Below is a small trained network, with its code and all its weights. Each question gives an input and a target symbol and asks what happens when units are switched off, that is, made to give their printed mean instead of their output.

import numpy as np


def w(rows, s, z=0):
    codes = np.array(rows[::2]) - 128.0
    scale = np.full(codes.shape[1], s)
    scale[-1] = z or s
    return codes * scale


def f(y):
    return y / 2 * (1 + np.tanh(0.7978845608 * (y + 0.044715 * y**3)))


def softmax(a):
    e = np.exp(a - a.max(-1, keepdims=True))
    return e / e.sum(-1, keepdims=True)


def log_softmax(a):
    a = a - a.max(-1, keepdims=True)
    return a - np.log(np.exp(a).sum(-1, keepdims=True))


def net(x, mask):
    ids = ['αβλμψω'.index(c) for c in x.split()]
    T = len(ids)
    res = E[ids] + P[:T]
    q, k, v = (res @ M[0].T for M in (Q, K, V))
    z = softmax(np.where(np.tri(T) > 0, q @ k.T / 4**0.5, -1e9)) @ v
    res = res + np.where(mask[0], z, O[0][:, -1]) @ O[0][:, :-1]
    y = f(res @ A[0][:, :-1].T + A[0][:, -1])
    res = res + np.where(mask[1:13], y, B[0][:, -1]) @ B[0][:, :-1]
    return log_softmax(res[-1] @ U[:, :-1].T + U[:, -1])


Q, K, V, O, A, B = {}, {}, {}, {}, {}, {}
E = w([
[83,83,76,89,93,108,65],'α',
[70,104,159,145,142,163,4],'β',
[111,146,86,46,47,130,97],'λ',
[151,132,74,162,178,102,169],'μ',
[126,198,216,119,64,87,109],'ψ',
[59,211,130,117,149,141,144],'ω',
],0.023)
P = w([
[113,72,131,189,114,160,250],'0',
[124,128,26,221,72,118,152],'1',
[143,148,27,190,92,124,112],'2',
[188,203,43,89,130,143,92],'3',
[193,199,72,42,164,114,71],'4',
[162,147,103,64,177,80,93],'5',
[160,135,132,35,174,56,95],'6',
],0.011)
Q[0] = w([
[39,101,136,80,110,73,230],'head 0',
[106,221,50,204,134,95,136],'head 0',
[139,67,94,111,163,148,168],'head 0',
[88,83,142,238,1,143,145],'head 0',
],0.0078)
K[0] = w([
[117,198,125,13,192,57,167],'head 0',
[65,108,116,195,94,173,254],'head 0',
[134,102,101,91,177,122,122],'head 0',
[100,55,204,102,95,138,179],'head 0',
],0.0094)
V[0] = w([
[116,135,207,146,213,143,180],'head 0',
[82,127,178,83,63,79,63],'head 0',
[2,125,95,185,184,182,56],'head 0',
[151,217,188,242,145,115,82],'head 0',
],0.0078)
O[0] = w([
[165,190,138,127,172,77,95,4],'head 0',
[150,197,30,155,172,177,224,183],'head 0',
[75,91,128,155,132,2,206,182],'head 0',
[148,160,146,134,228,96,116,208],'head 0',
],0.0081,0.0039)
A[0] = w([
[55,113,123,82,163,225,153,68],'neuron 0',
[122,107,105,68,172,43,140,167],'neuron 1',
[110,57,114,108,73,176,170,33],'neuron 2',
[138,105,37,132,91,136,213,131],'neuron 3',
[174,102,199,142,70,92,197,156],'neuron 4',
[34,139,149,57,53,122,31,94],'neuron 5',
[190,146,151,150,247,151,119,3],'neuron 6',
[74,118,182,119,83,136,43,178],'neuron 7',
[126,83,156,117,93,82,126,114],'neuron 8',
[219,116,101,139,170,104,142,54],'neuron 9',
[136,134,65,77,167,188,102,147],'neuron 10',
[105,85,124,136,190,89,77,167],'neuron 11',
],0.011,0.0048)
B[0] = w([
[141,120,104,198,90,125,127,149],'neuron 0',
[137,186,109,172,92,191,85,213],'neuron 1',
[184,134,212,117,64,84,91,174],'neuron 2',
[91,213,229,107,188,115,164,215],'neuron 3',
[107,148,66,150,255,233,171,150],'neuron 4',
[156,49,100,183,177,135,105,249],'neuron 5',
[72,7,194,59,133,115,159,151],'neuron 6',
[80,123,98,123,139,164,160,186],'neuron 7',
[76,106,19,42,119,67,145,156],'neuron 8',
[59,95,137,168,145,149,136,140],'neuron 9',
[113,103,228,117,114,176,181,186],'neuron 10',
[168,205,173,84,125,160,153,188],'neuron 11',
],0.0087,0.011)
U = w([
[107,124,158,24,154,67,114,107],'α',
[144,209,113,2,138,95,69,49],'β',
[135,114,86,83,135,139,130,108],'λ',
[156,136,149,173,108,157,117,2],'μ',
[219,226,81,130,79,118,21,234],'ψ',
[93,130,117,178,247,219,209,183],'ω',
],0.0068,0.0039)

Each question gives the input, a string of symbols that net reads in full, and the target symbol t.
The units are the heads (4 rows each of Q, K, V and O) and the neurons (one row each of A and B). Each row of codes is followed by its name. A weight is (code - 128) times the scale printed after its matrix; where a second scale follows, it is the last column's (O, A, B and U).
mask holds one flag per unit, heads first, then neurons. A switched-off unit (its flag False) gives its mean, the last column of its rows in O or B, instead of its output. The means were averaged over made-up inputs and are rounded, as every weight is.
A unit's drop is (log p(t) with every unit on - log p(t) with that unit switched off) / (log p(t) with every unit on - log p(t) with every unit switched off).
The circuit of an input: a set's keep is (log p(t) with only the set's units on - log p(t) with every unit switched off) / (log p(t) with every unit on - log p(t) with every unit switched off). Starting from the 12 units with the biggest drops (on a tie, the unit counted first), units are removed one at a time, each time the one whose removal leaves the highest keep (on an exact tie, the one counted first), for as long as the keep stays at least 0.8.
units of the circuit, in order: the units of the circuit, biggest drop first
unit that matters most: the unit with the biggest drop
top k neurons: the k neurons with the biggest drops, biggest first
drop of u: that unit's drop, to one decimal
input ψ μ ω ω ω ψ λ, target ψ: unit that matters most -> neuron 1
input μ λ β β ψ ω λ, target ω: units of the circuit, in order -> [head 0; neuron 10]
input ψ α β μ μ α, target λ: top 2 neurons -> [neuron 5; neuron 7]
input μ α ψ α μ ψ λ, target λ: units of the circuit, in order -> [neuron 5; head 0]
input μ λ λ, target λ: top 3 neurons -> [neuron 5; neuron 7; neuron 8]
input α α μ α, target α: top 3 neurons -> [neuron 2; neuron 3; neuron 8]
input α ω ψ ψ μ μ, target ψ: units of the circuit, in order -> [head 0; neuron 1]
input μ ψ α β ψ ψ β, target ψ: top 3 neurons -> [neuron 1; neuron 3; neuron 10]
input α μ μ α β, target ω: top 2 neurons -> [neuron 7; neuron 5]
input α β ω μ ψ ψ λ, target ω: top 3 neurons -> [neuron 10; neuron 5; neuron 2]
input β μ ω ω ψ ψ β, target ψ: top 4 neurons -> [neuron 1; neuron 3; neuron 10; neuron 11]
input λ μ ω ψ, target ω: units of the circuit, in order -> [neuron 4; head 0; neuron 7]
input α α ω α, target α: units of the circuit, in order -> [head 0; neuron 3; neuron 2]
input β α α, target β: top 3 neurons -> [neuron 3; neuron 1; neuron 8]
input λ λ ψ α, target μ: top 3 neurons -> [neuron 2; neuron 0; neuron 10]
input ψ ψ μ ψ ω β α, target ψ: units of the circuit, in order -> [neuron 1]
input ψ ψ ψ ψ, target α: units of the circuit, in order -> [head 0; neuron 6; neuron 1; neuron 4]
input β μ ψ ψ ω α, target ω: top 3 neurons -> [neuron 10; neuron 2; neuron 5]
input α β λ, target α: units of the circuit, in order -> [neuron 3; head 0; neuron 2]
input α α ω ψ β, target ω: unit that matters most -> neuron 2
input α ω λ, target α: drop of neuron 1 -> 0.1
input ψ ψ μ μ α α μ, target β: drop of neuron 2 -> 0.0
input μ β ω λ μ ψ, target ω: drop of neuron 4 -> 1.1
